[132 132 132 132 111 132] = Tinod
[119 153 119 118  79 130] = Rer
[ 94 153  94 103 108 123] = foge
[113  68  93 186 113 130] = Logat
[128 170 206 206 119 119] = Suz
[130  87 175 190 138 127] = vun
dup foge:   [94]
dup Rer:   [119]
dup Tinod:   [132]
dup Logat:   [113]
find: [119 153 119 118  79 130]  Rer
find: [132 132 132 132 111 132]  Tinod

[158  80 141 117 158  75  76  76] = funo
[144 136 126 141 149 101 114 125] = Pem
[166  57  67  96 103 147 108 159] = Nuni
[138  90  91 132 134 134 100 153] = dilum
[143 143  53 143 155 115 148 143] = fasev
[137  90 160  84 189  77  63  98] = tima
[144  91 161  97 155 133 104 117] = Mapit
[182  65  73  92 103 176 115 170] = zeza
[137  77  93 139 126 119 105 124] = bozi
[153 166 129 108 166  86  78 166] = tosi
[136 154 136 142  97 132 125 136] = sezip
dup tosi:   [166]
dup fasev:   [143]
find: [153 166 129 108 166  86  78 166]  tosi
find: [144 136 126 141 149 101 114 125]  Pem
find: [136 154 136 142  97 132 125 136]  sezip
dup dilum:   [134]
dup sezip:   [136]

[150 150  92 150] : lumu
[128  54 143 136] : vulo
[171 138 117 119] : des
[149 172  90  62] : vabaz
[145 171 100  58] : Sug
[131  68  68  68] : Fenu
dup Fenu:   [68]
dup lumu:   [150]
find: [149 172  90  62]  vabaz

[108  89  99 155 118 124 138 130 121 103 126 119 135 118 127 127 125 131
  94 126 140 125 114 108 133]  dus
[130 139 146 132 135 126 133  99 139 142 111 133 136 141 133 127 116 139
 132 122  89 114 108 133 120]  lele
[130 141 139  76 135 124 115  88  79 148 111 119 136 138 127 127 110 116
 154 122  69 114 100 153 120]  funir
[142 141 146 132 120 124 121 142 139 142 120 142 136 138 127 127 116 131
 132 122  89 114 108 153 120]  pese
[130 141 133  74 135 124 108  99 105 142 126 119 136 138 127 127 105 125
 151 122  89 114 108 153 120]  Lol
[133 145 147 152 135 124 121  99 159 138 111 124 136 138 127 127 116 133
 132 122 109 114 108 114 120]  Nife
dup funir:   [127]
find: [108  89  99 155 118 124 138 130 121 103 126 119 135 118 127 127 125 131
  94 126 140 125 114 108 133]  dus
find: [130 141 139  76 135 124 115  88  79 148 111 119 136 138 127 127 110 116
 154 122  69 114 100 153 120]  funir

[ 69 167 100 161 161] -> Suruz
[106 106 142 182 145] -> rez
[140 175 140 175 140] -> Lun
dup rez:   [106]
find: [106 106 142 182 145]  rez
dup Suruz:   [161]
find: [140 175 140 175 140]  Lun
find: [ 69 167 100 161 161]  Suruz

[163 164 164 164] : gudug
[131  89  78 176] : Sev
[ 91  91 185  91] : Gil
[119 119 119 132] : Bagi
[119 110 191 132] : kezor
[127 103 166 105] : kizuk
dup gudug:   [164]
dup Bagi:   [119]
dup Gil:   [91]

